Below is a small trained network, with its code and all its weights. Each question gives an input and a target symbol and asks what happens when units are switched off, that is, made to give their printed mean instead of their output.

import numpy as np


def w(rows, s, z=0):
    codes = np.array(rows[::2]) - 128.0
    scale = np.full(codes.shape[1], s)
    scale[-1] = z or s
    return codes * scale


def f(y):
    return np.maximum(y, 0)


def softmax(a):
    e = np.exp(a - a.max(-1, keepdims=True))
    return e / e.sum(-1, keepdims=True)


def log_softmax(a):
    a = a - a.max(-1, keepdims=True)
    return a - np.log(np.exp(a).sum(-1, keepdims=True))


def net(x, mask):
    ids = ['ΓΛΣΦΩαβδεζθμξτψ'.index(c) for c in x.split()]
    T = len(ids)
    res = E[ids] + P[:T]
    q, k, v = (res @ M[0].T for M in (Q, K, V))
    z = softmax(np.where(np.tri(T) > 0, q @ k.T / 3**0.5, -1e9)) @ v
    res = res + np.where(mask[0], z, O[0][:, -1]) @ O[0][:, :-1]
    y = f(res @ A[0][:, :-1].T + A[0][:, -1])
    res = res + np.where(mask[1:25], y, B[0][:, -1]) @ B[0][:, :-1]
    return log_softmax(res[-1] @ U[:, :-1].T + U[:, -1])


Q, K, V, O, A, B = {}, {}, {}, {}, {}, {}
E = w([
[133,116,125,117],'Γ',
[88,94,107,67],'Λ',
[137,111,120,108],'Σ',
[100,50,92,115],'Φ',
[100,63,148,206],'Ω',
[67,145,192,164],'α',
[50,141,83,180],'β',
[34,209,150,109],'δ',
[122,131,103,117],'ε',
[125,95,25,100],'ζ',
[111,119,128,111],'θ',
[145,61,28,110],'μ',
[66,166,214,63],'ξ',
[112,114,5,73],'τ',
[129,83,165,102],'ψ',
],0.017)
P = w([
[163,128,163,117],'0',
[115,116,158,101],'1',
[83,103,167,85],'2',
[51,73,155,60],'3',
[21,48,156,52],'4',
[2,33,151,50],'5',
[4,26,149,44],'6',
],0.0045)
Q[0] = w([
[229,224,219,219],'head 1',
[103,126,184,134],'head 1',
[201,54,129,4],'head 1',
],0.013)
K[0] = w([
[255,205,107,161],'head 1',
[125,140,106,101],'head 1',
[55,125,143,165],'head 1',
],0.023)
V[0] = w([
[162,73,100,78],'head 1',
[104,164,11,161],'head 1',
[113,181,137,55],'head 1',
],0.012)
O[0] = w([
[132,23,121,26,251],'head 1',
[48,107,42,69,40],'head 1',
[178,254,117,81,237],'head 1',
],0.0089,0.0021)
A[0] = w([
[215,98,96,167,58],'neuron 1',
[103,132,146,176,234],'neuron 2',
[110,157,106,129,184],'neuron 3',
[178,112,138,70,122],'neuron 4',
[175,96,167,146,23],'neuron 5',
[226,106,112,118,144],'neuron 6',
[208,123,67,169,216],'neuron 7',
[115,120,121,192,120],'neuron 8',
[105,98,137,82,62],'neuron 9',
[149,159,132,82,147],'neuron 10',
[156,118,175,111,2],'neuron 11',
[174,157,95,95,99],'neuron 12',
[158,174,116,127,116],'neuron 13',
[249,104,13,181,72],'neuron 14',
[122,132,149,157,16],'neuron 15',
[95,98,164,129,36],'neuron 16',
[155,90,66,136,92],'neuron 17',
[175,124,173,98,152],'neuron 18',
[172,83,137,140,171],'neuron 19',
[73,153,164,170,120],'neuron 20',
[207,89,130,139,86],'neuron 21',
[194,130,158,135,98],'neuron 22',
[171,88,101,137,55],'neuron 23',
[156,93,72,140,181],'neuron 24',
],0.016,0.0086)
B[0] = w([
[100,193,78,194,144],'neuron 1',
[254,143,103,169,239],'neuron 2',
[104,178,107,190,207],'neuron 3',
[26,120,103,112,221],'neuron 4',
[177,144,210,135,143],'neuron 5',
[125,147,198,96,185],'neuron 6',
[158,70,47,38,199],'neuron 7',
[68,157,179,154,164],'neuron 8',
[176,171,182,183,234],'neuron 9',
[119,168,114,63,222],'neuron 10',
[72,116,129,192,143],'neuron 11',
[51,178,127,153,170],'neuron 12',
[108,84,194,131,181],'neuron 13',
[212,199,240,187,179],'neuron 14',
[152,96,141,135,131],'neuron 15',
[174,163,89,108,163],'neuron 16',
[162,184,184,138,204],'neuron 17',
[190,116,193,117,213],'neuron 18',
[46,85,152,71,215],'neuron 19',
[139,105,67,46,196],'neuron 20',
[113,53,170,115,158],'neuron 21',
[128,137,59,113,175],'neuron 22',
[198,153,85,143,156],'neuron 23',
[31,73,97,166,255],'neuron 24',
],0.025,0.0069)
U = w([
[139,60,101,79,60],'Γ',
[80,143,136,83,53],'Λ',
[104,59,92,61,7],'Σ',
[73,38,135,162,27],'Φ',
[183,1,118,185,184],'Ω',
[223,113,128,154,122],'α',
[153,122,40,234,106],'β',
[163,198,87,129,126],'δ',
[109,79,24,111,226],'ε',
[123,142,122,179,102],'ζ',
[153,104,108,117,168],'θ',
[144,129,163,178,218],'μ',
[191,142,149,53,63],'ξ',
[106,165,119,165,87],'τ',
[173,86,162,109,174],'ψ',
],0.0077,0.014)

Each question gives the input, a string of symbols that net reads in full, and the target symbol t.
The units are the heads (3 rows each of Q, K, V and O) and the neurons (one row each of A and B). Each row of codes is followed by its name. A weight is (code - 128) times the scale printed after its matrix; where a second scale follows, it is the last column's (O, A, B and U).
mask holds one flag per unit, heads first, then neurons. A switched-off unit (its flag False) gives its mean, the last column of its rows in O or B, instead of its output. The means were averaged over made-up inputs and are rounded, as every weight is.
A unit's drop is (log p(t) with every unit on - log p(t) with that unit switched off) / (log p(t) with every unit on - log p(t) with every unit switched off).
The circuit of an input: a set's keep is (log p(t) with only the set's units on - log p(t) with every unit switched off) / (log p(t) with every unit on - log p(t) with every unit switched off). Starting from the 12 units with the biggest drops (on a tie, the unit counted first), units are removed one at a time, each time the one whose removal leaves the highest keep (on an exact tie, the one counted first), for as long as the keep stays at least 0.8.
units of the circuit, in order: the units of the circuit, biggest drop first
unit that matters most: the unit with the biggest drop
top k neurons: the k neurons with the biggest drops, biggest first
input Σ Σ θ ε Λ Γ, target Λ: units of the circuit, in order -> [head 1; neuron 4; neuron 2]
input β ε ε δ β, target β: top 2 neurons -> [neuron 3; neuron 2]
input ε β ε ε δ τ, target δ: top 2 neurons -> [neuron 14; neuron 7]
input β τ μ ε μ δ ε, target δ: top 3 neurons -> [neuron 24; neuron 3; neuron 19]
input β β τ, target β: units of the circuit, in order -> [head 1; neuron 3; neuron 19]
input ε Ω Γ Λ μ, target Λ: units of the circuit, in order -> [head 1; neuron 4; neuron 6]
input Ω ε Φ τ Σ, target Φ: units of the circuit, in order -> [head 1; neuron 2; neuron 19; neuron 10]
input Ω ε μ, target Ω: units of the circuit, in order -> [head 1; neuron 7; neuron 24; neuron 14]
input Σ Φ Ω α, target α: top neuron -> [neuron 2]
input δ Ω δ Φ ε Λ Γ, target Λ: units of the circuit, in order -> [head 1; neuron 2; neuron 4]
input ε Λ τ ε Λ, target Λ: units of the circuit, in order -> [head 1; neuron 4; neuron 2]
input δ β α, target δ: top 3 neurons -> [neuron 20; neuron 24; neuron 2]
input ε Λ ε ε ε ε, target ε: top 3 neurons -> [neuron 14; neuron 17; neuron 6]
input ψ α ε Ω Ω τ, target Ω: units of the circuit, in order -> [head 1; neuron 10]
input ψ ψ ξ ε ε ε ξ, target ξ: units of the circuit, in order -> [neuron 18; neuron 10; head 1]
input Γ ε μ ε μ δ ψ, target δ: units of the circuit, in order -> [head 1; neuron 24]
input μ μ ζ ξ ξ δ ε, target ξ: top 2 neurons -> [neuron 24; neuron 13]
input μ μ β Φ Γ α, target α: unit that matters most -> neuron 9
input ε ε μ ε Ω ε μ, target Ω: top 2 neurons -> [neuron 24; neuron 7]
input Ω μ τ θ Ω Γ, target Ω: top 2 neurons -> [neuron 2; neuron 10]
input ψ ε α Ω ε Ω ε, target Ω: top 3 neurons -> [neuron 2; neuron 10; neuron 4]
input θ δ ψ Ω Σ, target Ω: top neuron -> [neuron 10]
input ε Φ Ω ε, target Ω: top 2 neurons -> [neuron 10; neuron 4]
